Below is a small trained network, with its code and all its weights. Each question gives an input and a class and asks what happens when units are switched off, that is, made to give their printed mean instead of their output.

import numpy as np


def w(rows, s, z=0):
    codes = np.array(rows[::2]) - 128.0
    scale = np.full(codes.shape[1], s)
    scale[-1] = z or s
    return codes * scale


def f(y):
    return y / 2 * (1 + np.tanh(0.7978845608 * (y + 0.044715 * y**3)))


def log_softmax(a):
    a = a - a.max(-1, keepdims=True)
    return a - np.log(np.exp(a).sum(-1, keepdims=True))


def net(x, mask):
    res = np.array(x, float).reshape(1, 3) / 4 @ E
    y = f(res @ A[0][:, :-1].T + A[0][:, -1])
    res = res + np.where(mask, y, B[0][:, -1]) @ B[0][:, :-1]
    return log_softmax(res[-1] @ U[:, :-1].T + U[:, -1])


A, B = {}, {}
E = w([
[183,1,170,126,238],'x0',
[74,116,234,39,177],'x1',
[58,26,94,164,63],'x2',
],0.0073)
A[0] = w([
[88,72,110,134,98,38],'n0',
[153,67,115,141,178,84],'n1',
[101,144,93,117,130,10],'n2',
[75,129,186,103,143,30],'n3',
[84,108,183,84,124,70],'n4',
[84,89,103,135,122,28],'n5',
[71,57,103,125,104,37],'n6',
[163,127,53,179,145,57],'n7',
[178,160,122,107,145,51],'n8',
[69,129,186,90,143,31],'n9',
[78,196,132,134,72,102],'n10',
[175,83,145,136,136,68],'n11',
[194,73,162,143,145,91],'n12',
[251,211,171,126,165,34],'n13',
[82,177,115,123,100,74],'n14',
[106,166,160,150,77,31],'n15',
[210,111,118,209,79,60],'n16',
[163,79,128,131,163,157],'n17',
[81,49,155,174,50,83],'n18',
[140,144,101,100,151,3],'n19',
[181,82,144,147,157,32],'n20',
[234,117,72,160,101,72],'n21',
],0.014,0.006)
B[0] = w([
[95,174,89,146,168,165],'n0',
[140,117,79,95,99,190],'n1',
[54,178,69,82,124,119],'n2',
[32,147,155,109,106,169],'n3',
[88,134,175,112,137,184],'n4',
[70,184,76,137,143,142],'n5',
[119,184,96,153,176,183],'n6',
[72,129,165,94,138,188],'n7',
[101,175,112,133,146,144],'n8',
[61,126,163,84,155,180],'n9',
[173,92,87,89,97,253],'n10',
[118,144,89,96,104,155],'n11',
[150,128,98,94,92,189],'n12',
[128,167,89,217,176,225],'n13',
[149,137,92,83,101,197],'n14',
[95,140,55,75,122,164],'n15',
[86,144,186,90,136,200],'n16',
[175,97,121,116,104,201],'n17',
[153,151,117,197,155,226],'n18',
[60,255,88,56,170,113],'n19',
[104,160,58,72,107,162],'n20',
[75,112,180,108,127,209],'n21',
],0.042,0.0077)
U = w([
[177,164,57,43,78,87],'0',
[142,248,98,193,198,95],'1',
[71,167,225,63,143,72],'2',
[255,61,212,180,105,254],'3',
],0.0097,0.0058)

Each question gives the input, the list of numbers given to net, and the class t.
The units are the neurons (one row each of A and B). Each row of codes is followed by its name. A weight is (code - 128) times the scale printed after its matrix; where a second scale follows, it is the last column's (A, B and U).
mask holds one flag per neuron, in row order. A switched-off neuron (its flag False) gives its mean, the last column of its row in B, instead of its output. The means were averaged over made-up inputs and are rounded, as every weight is.
A unit's drop is (log p(t) with every unit on - log p(t) with that unit switched off) / (log p(t) with every unit on - log p(t) with every unit switched off).
The circuit of an input: a set's keep is (log p(t) with only the set's units on - log p(t) with every unit switched off) / (log p(t) with every unit on - log p(t) with every unit switched off). Starting from the 12 units with the biggest drops (on a tie, the unit counted first), units are removed one at a time, each time the one whose removal leaves the highest keep (on an exact tie, the one counted first), for as long as the keep stays at least 0.8.
units of the circuit, in order: the units of the circuit, biggest drop first
top k neurons: the k neurons with the biggest drops, biggest first
drop when u is switched off: that unit's drop, to one decimal
input [2,-6,-7], class 1: units of the circuit, in order : n13
input [8,8,7], class 0: top 3 neurons : n1, n12, n17
input [7,-8,-5], class 2: top 2 neurons : n21, n16
input [-1,5,-4], class 2: top 4 neurons : n18, n9, n6, n3
input [-7,-4,8], class 1: top 2 neurons : n18, n6
input [7,0,-8], class 1: top 2 neurons : n13, n10
input [0,-5,-4], class 2: top 2 neurons : n21, n18
input [1,4,1], class 2: top 2 neurons : n10, n18
input [0,0,-3], class 3: drop when n6 is switched off : 0.1
input [2,-2,4], class 1: drop when n10 is switched off : 0.2
input [-3,-4,-5], class 1: drop when n13 is switched off : 1.5
